Below are the code and all the weights of a small trained network. Each question names an input and a class and asks about switching units off, where a switched-off unit gives its printed mean instead of its output.

import numpy as np


def w(rows, s, z=0):
    codes = np.array(rows[::2]) - 128.0
    scale = np.full(codes.shape[1], s)
    scale[-1] = z or s
    return codes * scale


def f(y):
    return np.maximum(y, 0)


def log_softmax(a):
    a = a - a.max(-1, keepdims=True)
    return a - np.log(np.exp(a).sum(-1, keepdims=True))


def net(x, mask):
    res = np.array(x, float).reshape(1, 6) / 4 @ E
    y = f(res @ A[0][:, :-1].T + A[0][:, -1])
    res = res + np.where(mask, y, B[0][:, -1]) @ B[0][:, :-1]
    return log_softmax(res[-1] @ U[:, :-1].T + U[:, -1])


A, B = {}, {}
E = w([
[15,153,128,207,174,192,229,212],'x0',
[108,39,48,146,66,80,253,42],'x1',
[137,147,248,131,1,59,177,209],'x2',
[199,19,103,192,164,90,100,200],'x3',
[63,29,155,144,60,199,51,112],'x4',
[153,125,170,150,141,149,148,98],'x5',
],0.0059)
A[0] = w([
[168,129,41,75,167,112,76,80,109],'N0',
[183,116,97,74,136,150,89,89,59],'N1',
[84,122,175,194,186,164,195,161,32],'N2',
[150,127,87,141,163,142,71,56,62],'N3',
[105,91,86,136,85,82,186,84,38],'N4',
[149,125,174,98,66,48,102,126,94],'N5',
[139,47,144,164,98,218,66,101,200],'N6',
[126,160,210,131,81,83,105,182,72],'N7',
[83,136,99,197,152,180,189,139,61],'N8',
[70,95,112,87,43,173,67,170,223],'N9',
[131,160,210,93,149,160,47,211,72],'N10',
[189,79,167,182,122,94,119,189,153],'N11',
[145,183,170,110,143,144,86,194,83],'N12',
[148,127,254,126,24,62,189,193,65],'N13',
[184,33,103,190,162,131,143,138,202],'N14',
[148,166,156,113,183,199,59,171,33],'N15',
[124,154,145,105,191,144,135,73,177],'N16',
[191,121,111,67,84,98,123,78,77],'N17',
[103,91,107,112,226,191,152,126,69],'N18',
[201,122,141,65,87,101,57,97,59],'N19',
[177,64,127,203,154,123,151,212,247],'N20',
[192,220,90,100,156,112,139,197,200],'N21',
[80,200,171,107,38,166,119,87,181],'N22',
[216,178,50,89,185,127,210,138,163],'N23',
[106,149,151,61,111,172,187,54,253],'N24',
[99,89,159,142,117,185,112,129,34],'N25',
[125,172,156,116,74,205,143,79,219],'N26',
[54,158,138,176,136,160,178,204,40],'N27',
[163,179,142,117,170,182,61,165,33],'N28',
[39,142,103,184,108,147,126,220,144],'N29',
[189,102,147,68,101,130,77,80,91],'N30',
[165,106,139,66,125,93,84,97,37],'N31',
[193,190,155,136,129,55,213,152,156],'N32',
[175,145,130,88,94,83,90,89,72],'N33',
[156,74,201,62,113,76,80,61,119],'N34',
[93,43,170,151,56,196,105,112,215],'N35',
[149,84,96,145,98,162,172,116,105],'N36',
[150,144,187,114,136,153,90,182,82],'N37',
[114,126,91,97,222,171,99,62,118],'N38',
[125,82,133,105,27,83,241,111,107],'N39',
[132,151,65,182,223,134,104,60,155],'N40',
[196,40,147,185,148,97,57,168,208],'N41',
[120,89,98,128,111,126,192,73,12],'N42',
[155,182,180,144,85,150,114,181,92],'N43',
],0.0076,0.0044)
B[0] = w([
[114,140,180,172,103,182,111,198,213],'N0',
[112,165,138,175,92,176,126,168,170],'N1',
[151,221,158,198,75,176,173,168,184],'N2',
[121,124,143,192,65,210,114,212,180],'N3',
[219,72,43,196,133,64,121,40,180],'N4',
[91,127,157,168,85,178,151,254,181],'N5',
[174,71,179,82,239,98,164,163,226],'N6',
[136,67,91,139,77,137,46,161,178],'N7',
[193,188,124,185,73,174,151,169,187],'N8',
[192,69,203,83,209,106,195,184,217],'N9',
[239,94,54,163,130,51,140,36,195],'N10',
[88,182,117,59,123,127,108,142,201],'N11',
[221,99,63,158,102,40,136,28,177],'N12',
[71,48,121,151,22,226,8,254,232],'N13',
[80,230,64,71,121,81,102,94,242],'N14',
[209,80,52,196,130,50,95,20,183],'N15',
[122,127,106,76,118,107,80,183,188],'N16',
[171,179,122,170,145,179,172,130,183],'N17',
[96,120,139,176,21,223,105,215,190],'N18',
[164,206,152,190,116,170,202,131,187],'N19',
[68,223,95,60,124,57,115,121,254],'N20',
[170,77,191,69,193,97,185,157,221],'N21',
[76,192,84,47,178,70,80,143,203],'N22',
[151,33,213,117,207,99,174,178,224],'N23',
[145,190,52,51,136,60,111,129,219],'N24',
[187,123,169,139,224,101,170,156,147],'N25',
[108,205,107,67,167,69,116,160,196],'N26',
[174,219,137,193,102,187,214,138,193],'N27',
[216,97,35,185,142,98,115,39,175],'N28',
[172,223,176,131,148,161,217,116,216],'N29',
[151,204,165,161,134,179,172,121,185],'N30',
[170,221,168,205,92,172,193,101,162],'N31',
[135,43,196,86,232,125,132,206,210],'N32',
[121,227,158,176,121,185,199,130,172],'N33',
[136,205,141,165,147,163,193,158,196],'N34',
[182,64,185,105,208,99,185,171,230],'N35',
[203,136,97,148,160,78,108,126,171],'N36',
[183,80,73,166,114,88,108,82,165],'N37',
[89,72,83,95,34,156,18,207,219],'N38',
[216,59,46,165,103,62,55,118,229],'N39',
[130,46,148,98,122,173,59,208,234],'N40',
[75,241,112,58,114,47,118,134,244],'N41',
[242,74,29,221,138,67,112,43,162],'N42',
[142,70,86,160,66,124,20,121,169],'N43',
],0.0059,0.0075)
U = w([
[221,78,36,234,136,75,114,48,72],'0',
[155,231,193,238,110,206,226,148,52],'1',
[102,54,146,153,72,192,41,197,134],'2',
[152,145,136,70,171,109,146,142,254],'3',
[179,60,240,70,254,99,188,159,25],'4',
[95,241,79,15,148,61,100,123,45],'5',
[69,109,221,65,151,107,136,57,186],'6',
],0.0081,0.0077)

Each question gives the input, the list of numbers given to net, and the class t.
The units are the neurons (one row each of A and B). Each row of codes is followed by its name. A weight is (code - 128) times the scale printed after its matrix; where a second scale follows, it is the last column's (A, B and U).
mask holds one flag per neuron, in row order. A switched-off neuron (its flag False) gives its mean, the last column of its row in B, instead of its output. The means were averaged over made-up inputs and are rounded, as every weight is.
A unit's drop is (log p(t) with every unit on - log p(t) with that unit switched off) / (log p(t) with every unit on - log p(t) with every unit switched off).
The circuit of an input: a set's keep is (log p(t) with only the set's units on - log p(t) with every unit switched off) / (log p(t) with every unit on - log p(t) with every unit switched off). Starting from the 12 units with the biggest drops (on a tie, the unit counted first), units are removed one at a time, each time the one whose removal leaves the highest keep (on an exact tie, the one counted first), for as long as the keep stays at least 0.8.
units of the circuit, in order: the units of the circuit, biggest drop first
most important unit: the unit with the biggest drop
top k neurons: the k neurons with the biggest drops, biggest first
drop of u: that unit's drop, to one decimal
input [-4,-6,3,4,6,-6], class 0: most important unit : N10
input [-4,-7,7,2,-5,5], class 0: top 4 neurons : [N10; N12; N37; N28]
input [1,3,-1,7,7,-6], class 4: top 3 neurons : [N35; N6; N9]
input [-3,-8,8,3,0,8], class 0: top 2 neurons : [N10; N12]
input [-4,0,-6,7,4,4], class 5: top 4 neurons : [N41; N14; N13; N20]
input [-3,1,0,5,4,-3], class 5: units of the circuit, in order : [N41; N14]
input [-5,-8,-7,0,-3,2], class 0: top 3 neurons : [N15; N28; N10]
input [5,2,-4,7,5,2], class 5: units of the circuit, in order : [N14; N20]
input [2,-7,8,0,-5,-8], class 2: top 2 neurons : [N13; N7]
input [-1,2,3,-3,-5,-2], class 4: units of the circuit, in order : [N32; N14]
input [3,-5,4,2,6,4], class 4: top 2 neurons : [N35; N9]
input [0,5,-7,-1,8,-2], class 4: top 2 neurons : [N6; N35]
input [0,4,6,4,-8,1], class 4: top 2 neurons : [N32; N23]
input [-1,1,-5,5,-7,0], class 4: units of the circuit, in order : [N23]
input [8,3,6,3,8,-3], class 1: top 4 neurons : [N27; N29; N2; N8]
input [-2,4,-2,8,8,2], class 4: top 2 neurons : [N6; N35]
input [-2,-1,5,-1,7,-6], class 4: top 2 neurons : [N9; N35]
input [5,4,-6,-6,-2,5], class 2: drop of N20 : 0.2
input [3,-2,-6,-4,0,2], class 2: drop of N18 : 0.1
input [-7,0,2,-2,8,-6], class 4: units of the circuit, in order : [N9]
input [7,6,-2,0,-1,-2], class 1: drop of N3 : -0.1
